Below is a small trained network, with its code and all its weights. Each question gives an input and a class and asks what happens when units are switched off, that is, made to give their printed mean instead of their output.

import numpy as np


def w(rows, s, z=0):
    codes = np.array(rows[::2]) - 128.0
    scale = np.full(codes.shape[1], s)
    scale[-1] = z or s
    return codes * scale


def f(y):
    return np.maximum(y, 0)


def log_softmax(a):
    a = a - a.max(-1, keepdims=True)
    return a - np.log(np.exp(a).sum(-1, keepdims=True))


def net(x, mask):
    res = np.array(x, float).reshape(1, 6) / 4 @ E
    y = f(res @ A[0][:, :-1].T + A[0][:, -1])
    res = res + np.where(mask, y, B[0][:, -1]) @ B[0][:, :-1]
    return log_softmax(res[-1] @ U[:, :-1].T + U[:, -1])


A, B = {}, {}
E = w([
[94,96,113,67,136,57,38,14,70,135,119,116],'x0',
[203,204,128,182,140,98,66,125,129,117,171,236],'x1',
[82,145,183,111,185,162,195,99,77,67,127,237],'x2',
[76,177,124,239,61,177,143,92,59,141,124,113],'x3',
[124,230,163,127,121,145,77,125,166,140,2,110],'x4',
[140,69,122,116,57,188,93,128,115,53,109,179],'x5',
],0.0091)
A[0] = w([
[197,169,122,177,158,103,67,151,127,116,164,197,209],'neuron 1',
[158,133,130,175,147,204,183,210,190,131,133,125,22],'neuron 2',
[145,105,77,173,83,122,69,172,191,130,157,70,59],'neuron 3',
[148,70,119,104,24,180,85,145,134,74,98,161,73],'neuron 4',
[119,184,175,134,129,150,104,142,186,123,18,128,2],'neuron 5',
[120,158,129,151,175,93,143,136,139,174,143,92,139],'neuron 6',
[68,140,91,249,78,140,168,108,98,148,123,117,86],'neuron 7',
[128,56,131,177,138,131,160,137,146,128,235,135,126],'neuron 8',
[70,146,157,129,190,153,167,146,118,65,135,178,92],'neuron 9',
[78,74,125,87,141,177,191,149,114,119,73,61,69],'neuron 10',
[164,77,102,39,196,97,133,179,229,115,107,166,114],'neuron 11',
],0.011,0.0026)
B[0] = w([
[42,96,133,148,62,124,161,118,171,119,159,89,234],'neuron 1',
[86,59,102,129,163,137,95,27,133,157,112,82,242],'neuron 2',
[181,197,175,130,121,111,170,63,88,141,61,216,222],'neuron 3',
[120,143,132,142,251,99,184,136,159,130,110,89,215],'neuron 4',
[156,100,47,58,89,97,153,178,86,76,143,98,212],'neuron 5',
[117,98,154,140,200,102,163,171,120,111,74,132,193],'neuron 6',
[187,130,169,124,147,178,87,135,129,98,177,68,239],'neuron 7',
[135,159,61,41,104,97,132,177,94,94,94,113,227],'neuron 8',
[203,191,147,135,111,93,112,97,126,169,25,144,216],'neuron 9',
[80,152,132,179,52,98,127,118,174,111,176,167,228],'neuron 10',
[147,149,166,178,121,201,90,124,89,99,160,90,250],'neuron 11',
],0.011,0.013)
U = w([
[150,119,49,72,115,125,134,153,102,97,119,119,226],'0',
[160,147,173,162,150,192,79,135,118,102,166,103,157],'1',
[76,130,129,184,78,108,150,112,191,115,144,137,137],'2',
[92,83,107,113,175,115,76,39,114,133,94,109,231],'3',
[175,156,151,147,118,122,137,89,122,149,68,177,62],'4',
[105,149,137,150,249,100,158,159,166,116,116,104,189],'5',
[127,115,114,104,167,153,102,167,140,145,134,170,4],'6',
],0.011,0.0023)

Each question gives the input, the list of numbers given to net, and the class t.
The units are the neurons (one row each of A and B). Each row of codes is followed by its name. A weight is (code - 128) times the scale printed after its matrix; where a second scale follows, it is the last column's (A, B and U).
mask holds one flag per neuron, in row order. A switched-off neuron (its flag False) gives its mean, the last column of its row in B, instead of its output. The means were averaged over made-up inputs and are rounded, as every weight is.
A unit's drop is (log p(t) with every unit on - log p(t) with that unit switched off) / (log p(t) with every unit on - log p(t) with every unit switched off).
The circuit of an input: a set's keep is (log p(t) with only the set's units on - log p(t) with every unit switched off) / (log p(t) with every unit on - log p(t) with every unit switched off). Starting from all 11 units, units are removed one at a time, each time the one whose removal leaves the highest keep (on an exact tie, the one counted first), for as long as the keep stays at least 0.8.
units of the circuit, in order: the units of the circuit, biggest drop first
top k neurons: the k neurons with the biggest drops, biggest first
drop when u is switched off: that unit's drop, to one decimal
input [-3,8,-3,1,0,-3], class 2: units of the circuit, in order : neuron 1
input [1,-2,-7,1,-5,5], class 4: top 2 neurons : neuron 3; neuron 5
input [-4,-6,8,-6,4,-1], class 4: top 2 neurons : neuron 9; neuron 1
input [-4,-7,7,-6,-2,1], class 2: top 3 neurons : neuron 10; neuron 3; neuron 7
input [7,-7,-7,7,4,-6], class 1: top 2 neurons : neuron 7; neuron 2
input [1,8,7,2,4,-2], class 2: top 2 neurons : neuron 1; neuron 3
input [-1,4,7,5,-6,-5], class 4: top 4 neurons : neuron 9; neuron 5; neuron 11; neuron 4
input [7,-7,-8,1,-3,8], class 4: top 3 neurons : neuron 3; neuron 2; neuron 1
input [3,-5,-2,-3,4,0], class 2: units of the circuit, in order : neuron 10; neuron 2
input [-8,3,-1,3,2,-7], class 3: top 2 neurons : neuron 2; neuron 4
input [4,2,1,4,6,5], class 0: top 3 neurons : neuron 5; neuron 2; neuron 11
input [3,-2,4,3,4,7], class 5: top 4 neurons : neuron 4; neuron 2; neuron 3; neuron 8
input [6,-3,0,-7,-8,1], class 0: top 2 neurons : neuron 8; neuron 7
input [6,-2,3,0,7,7], class 0: units of the circuit, in order : neuron 5
input [-5,2,-3,0,-2,0], class 3: top 4 neurons : neuron 2; neuron 10; neuron 5; neuron 9
input [3,-2,4,-8,0,-8], class 1: top 2 neurons : neuron 11; neuron 4
input [6,-5,5,-6,-5,-8], class 5: top 2 neurons : neuron 2; neuron 6
input [-4,-8,-5,1,1,7], class 2: top 2 neurons : neuron 10; neuron 6
input [4,-1,-3,5,-2,6], class 5: units of the circuit, in order : neuron 4; neuron 2
input [5,4,-3,8,5,1], class 1: units of the circuit, in order : neuron 7
input [7,-5,7,7,-3,-3], class 1: units of the circuit, in order : neuron 7; neuron 2
input [3,4,5,-8,-1,-5], class 1: drop when neuron 11 is switched off : 0.9
input [5,0,-1,-8,-1,-4], class 1: drop when neuron 11 is switched off : 0.6
input [-5,-5,3,5,5,0], class 0: drop when neuron 7 is switched off : 0.1
input [2,-8,7,-8,6,6], class 1: drop when neuron 4 is switched off : 0.0
